Below are the code and all the weights of a small trained network. Each question names an input and a target symbol and asks about switching units off, where a switched-off unit gives its printed mean instead of its output.

import numpy as np


def w(rows, s, z=0):
    codes = np.array(rows[::2]) - 128.0
    scale = np.full(codes.shape[1], s)
    scale[-1] = z or s
    return codes * scale


def f(y):
    return np.maximum(y, 0)


def softmax(a):
    e = np.exp(a - a.max(-1, keepdims=True))
    return e / e.sum(-1, keepdims=True)


def log_softmax(a):
    a = a - a.max(-1, keepdims=True)
    return a - np.log(np.exp(a).sum(-1, keepdims=True))


def net(x, mask):
    ids = ['Φαβεζθξπσω'.index(c) for c in x.split()]
    T = len(ids)
    res = E[ids] + P[:T]
    u = 0
    for l in range(2):
        q, k, v = (res @ M[l].T for M in (Q, K, V))
        z = softmax(np.where(np.tri(T) > 0, q @ k.T / 3**0.5, -1e9)) @ v
        res = res + np.where(mask[u], z, O[l][:, -1]) @ O[l][:, :-1]
        u += 1
        y = f(res @ A[l][:, :-1].T + A[l][:, -1])
        res = res + np.where(mask[u : u + 16], y, B[l][:, -1]) @ B[l][:, :-1]
        u += 16
    return log_softmax(res[-1] @ U[:, :-1].T + U[:, -1])


Q, K, V, O, A, B = {}, {}, {}, {}, {}, {}
E = w([
[161,92,155,122],'Φ',
[130,129,70,154],'α',
[151,144,168,225],'β',
[87,129,191,165],'ε',
[169,230,169,154],'ζ',
[19,163,136,86],'θ',
[182,161,83,132],'ξ',
[106,201,96,189],'π',
[154,169,7,91],'σ',
[109,172,56,97],'ω',
],0.016)
P = w([
[114,52,153,133],'0',
[121,56,147,108],'1',
[134,80,137,97],'2',
[120,80,133,83],'3',
[140,110,121,69],'4',
[145,130,106,61],'5',
[135,144,98,44],'6',
[155,154,88,30],'7',
[148,169,73,25],'8',
[161,193,62,12],'9',
[147,192,54,5],'10',
[148,194,41,13],'11',
],0.0029)
Q[0] = w([
[127,142,167,218],'0.h0',
[76,148,2,119],'0.h0',
[171,156,87,102],'0.h0',
],0.031)
K[0] = w([
[112,143,197,252],'0.h0',
[61,206,58,102],'0.h0',
[134,154,160,61],'0.h0',
],0.026)
V[0] = w([
[129,133,36,165],'0.h0',
[253,90,239,191],'0.h0',
[148,95,136,110],'0.h0',
],0.0064)
O[0] = w([
[121,106,93,41,217],'0.h0',
[132,85,47,253,2],'0.h0',
[121,102,137,150,89],'0.h0',
],0.0072,0.0028)
A[0] = w([
[201,84,117,105,85],'0.n0',
[150,80,4,104,143],'0.n1',
[170,167,152,104,106],'0.n2',
[133,136,148,45,75],'0.n3',
[146,113,141,71,63],'0.n4',
[156,156,166,137,178],'0.n5',
[123,111,120,131,17],'0.n6',
[143,100,161,137,215],'0.n7',
[144,142,203,84,6],'0.n8',
[82,41,69,126,224],'0.n9',
[110,191,177,130,169],'0.n10',
[177,235,88,104,157],'0.n11',
[167,1,164,86,102],'0.n12',
[163,108,83,160,44],'0.n13',
[107,142,117,136,111],'0.n14',
[65,168,69,95,212],'0.n15',
],0.0093,0.0022)
B[0] = w([
[181,117,96,126,149],'0.n0',
[190,249,163,91,182],'0.n1',
[112,104,159,162,177],'0.n2',
[121,13,149,154,222],'0.n3',
[135,60,147,139,177],'0.n4',
[115,126,84,153,155],'0.n5',
[145,128,112,118,128],'0.n6',
[156,118,75,128,148],'0.n7',
[117,131,98,43,160],'0.n8',
[89,190,115,74,151],'0.n9',
[82,135,82,102,178],'0.n10',
[91,135,250,170,254],'0.n11',
[94,112,51,115,140],'0.n12',
[155,64,150,96,150],'0.n13',
[121,134,124,116,136],'0.n14',
[105,99,167,60,228],'0.n15',
],0.015,0.0075)
Q[1] = w([
[7,226,2,209],'1.h0',
[5,53,169,136],'1.h0',
[197,23,129,188],'1.h0',
],0.012)
K[1] = w([
[120,185,5,199],'1.h0',
[15,167,155,144],'1.h0',
[161,32,146,161],'1.h0',
],0.016)
V[1] = w([
[254,175,173,126],'1.h0',
[12,48,81,106],'1.h0',
[224,189,164,164],'1.h0',
],0.005)
O[1] = w([
[231,85,149,50,62],'1.h0',
[4,137,102,230,247],'1.h0',
[223,132,153,44,1],'1.h0',
],0.0043)
A[1] = w([
[81,100,111,145,19],'1.n0',
[164,212,118,224,114],'1.n1',
[156,133,199,167,57],'1.n2',
[187,119,103,130,148],'1.n3',
[133,141,151,49,85],'1.n4',
[101,111,141,121,2],'1.n5',
[212,2,142,191,92],'1.n6',
[189,41,111,95,105],'1.n7',
[77,169,109,176,107],'1.n8',
[95,109,67,89,66],'1.n9',
[82,153,105,46,136],'1.n10',
[196,175,180,219,120],'1.n11',
[139,132,59,135,203],'1.n12',
[115,140,97,145,198],'1.n13',
[191,100,42,169,129],'1.n14',
[168,145,125,101,73],'1.n15',
],0.0087,0.0052)
B[1] = w([
[139,188,67,161,206],'1.n0',
[155,153,242,168,190],'1.n1',
[85,126,54,123,222],'1.n2',
[96,126,78,78,173],'1.n3',
[189,107,98,177,255],'1.n4',
[165,166,69,117,192],'1.n5',
[162,210,171,105,214],'1.n6',
[152,59,116,170,206],'1.n7',
[170,46,107,110,220],'1.n8',
[138,193,100,144,162],'1.n9',
[135,190,175,138,245],'1.n10',
[140,171,54,211,205],'1.n11',
[136,82,162,51,176],'1.n12',
[120,73,124,118,178],'1.n13',
[121,170,119,7,191],'1.n14',
[97,152,115,111,163],'1.n15',
],0.017,0.0062)
U = w([
[135,79,87,62,116],'Φ',
[196,31,163,151,157],'α',
[183,201,179,108,71],'β',
[132,67,127,156,138],'ε',
[153,130,152,227,47],'ζ',
[100,144,81,138,89],'θ',
[134,103,124,141,46],'ξ',
[40,91,253,117,254],'π',
[187,94,52,161,57],'σ',
[109,31,74,170,164],'ω',
],0.005,0.0047)

Each question gives the input, a string of symbols that net reads in full, and the target symbol t.
The units are the heads (3 rows each of Q, K, V and O) and the neurons (one row each of A and B). Each row of codes is followed by its name. A weight is (code - 128) times the scale printed after its matrix; where a second scale follows, it is the last column's (O, A, B and U).
mask holds one flag per unit, layer by layer, with each layer's heads first. A switched-off unit (its flag False) gives its mean, the last column of its rows in O or B, instead of its output. The means were averaged over made-up inputs and are rounded, as every weight is.
A unit's drop is (log p(t) with every unit on - log p(t) with that unit switched off) / (log p(t) with every unit on - log p(t) with every unit switched off).
The circuit of an input: a set's keep is (log p(t) with only the set's units on - log p(t) with every unit switched off) / (log p(t) with every unit on - log p(t) with every unit switched off). Starting from the 12 units with the biggest drops (on a tie, the unit counted first), units are removed one at a time, each time the one whose removal leaves the highest keep (on an exact tie, the one counted first), for as long as the keep stays at least 0.8.
units of the circuit, in order: the units of the circuit, biggest drop first
k most important neurons: the k neurons with the biggest drops, biggest first
top k neurons in layer l: the k neurons of layer l with the biggest drops, biggest first
drop of u: that unit's drop, to one decimal
input ξ ζ σ ω π ξ ω σ ξ π α, target α: top neuron in layer 1 -> [1.n4]
input β σ Φ α ω σ α π β θ Φ σ, target α: top 2 neurons in layer 0 -> [0.n11; 0.n1]
input β σ π, target π: units of the circuit, in order -> [1.n4; 1.n11; 1.n0]
input ξ α β θ α, target ω: 2 most important neurons -> [1.n8; 0.n1]
input β β ε ξ π α Φ θ θ ξ, target ω: 2 most important neurons -> [1.n8; 0.n3]
input π α π ζ ω ω ω Φ β θ α β, target β: 3 most important neurons -> [0.n11; 0.n15; 1.n6]
input ζ ξ β π Φ Φ ξ θ θ, target θ: top 3 neurons in layer 0 -> [0.n10; 0.n8; 0.n3]
input π α α π α, target β: top 2 neurons in layer 0 -> [0.n1; 0.n3]
input Φ ξ θ θ ω α π Φ, target Φ: 2 most important neurons -> [0.n11; 0.n12]
input Φ β σ σ ε ζ σ, target α: 3 most important neurons -> [0.n1; 1.n4; 0.n3]
input ε Φ Φ, target Φ: top 3 neurons in layer 0 -> [0.n11; 0.n15; 0.n12]
input α α β σ ξ β, target β: top 3 neurons in layer 1 -> [1.n6; 1.n14; 1.n1]
input α ξ ε ω π ω α ε β ξ, target π: top 2 neurons in layer 0 -> [0.n11; 0.n3]
input Φ ε ω π α α β ξ ζ α ξ, target π: most important neuron -> [0.n15]
input θ β θ π ε σ β ξ ε ε Φ ω, target π: top 2 neurons in layer 0 -> [0.n11; 0.n3]
input Φ β β θ π ε ε α β ω, target π: drop of 0.n11 -> 0.4
input ω α θ α α, target ω: drop of 0.n10 -> 0.1
input ξ ζ ξ ξ β ξ β ζ β β θ, target θ: drop of 1.n0 -> 1.0
input α θ ε σ Φ ε Φ ξ α α σ ξ, target α: drop of 0.n1 -> 1.2
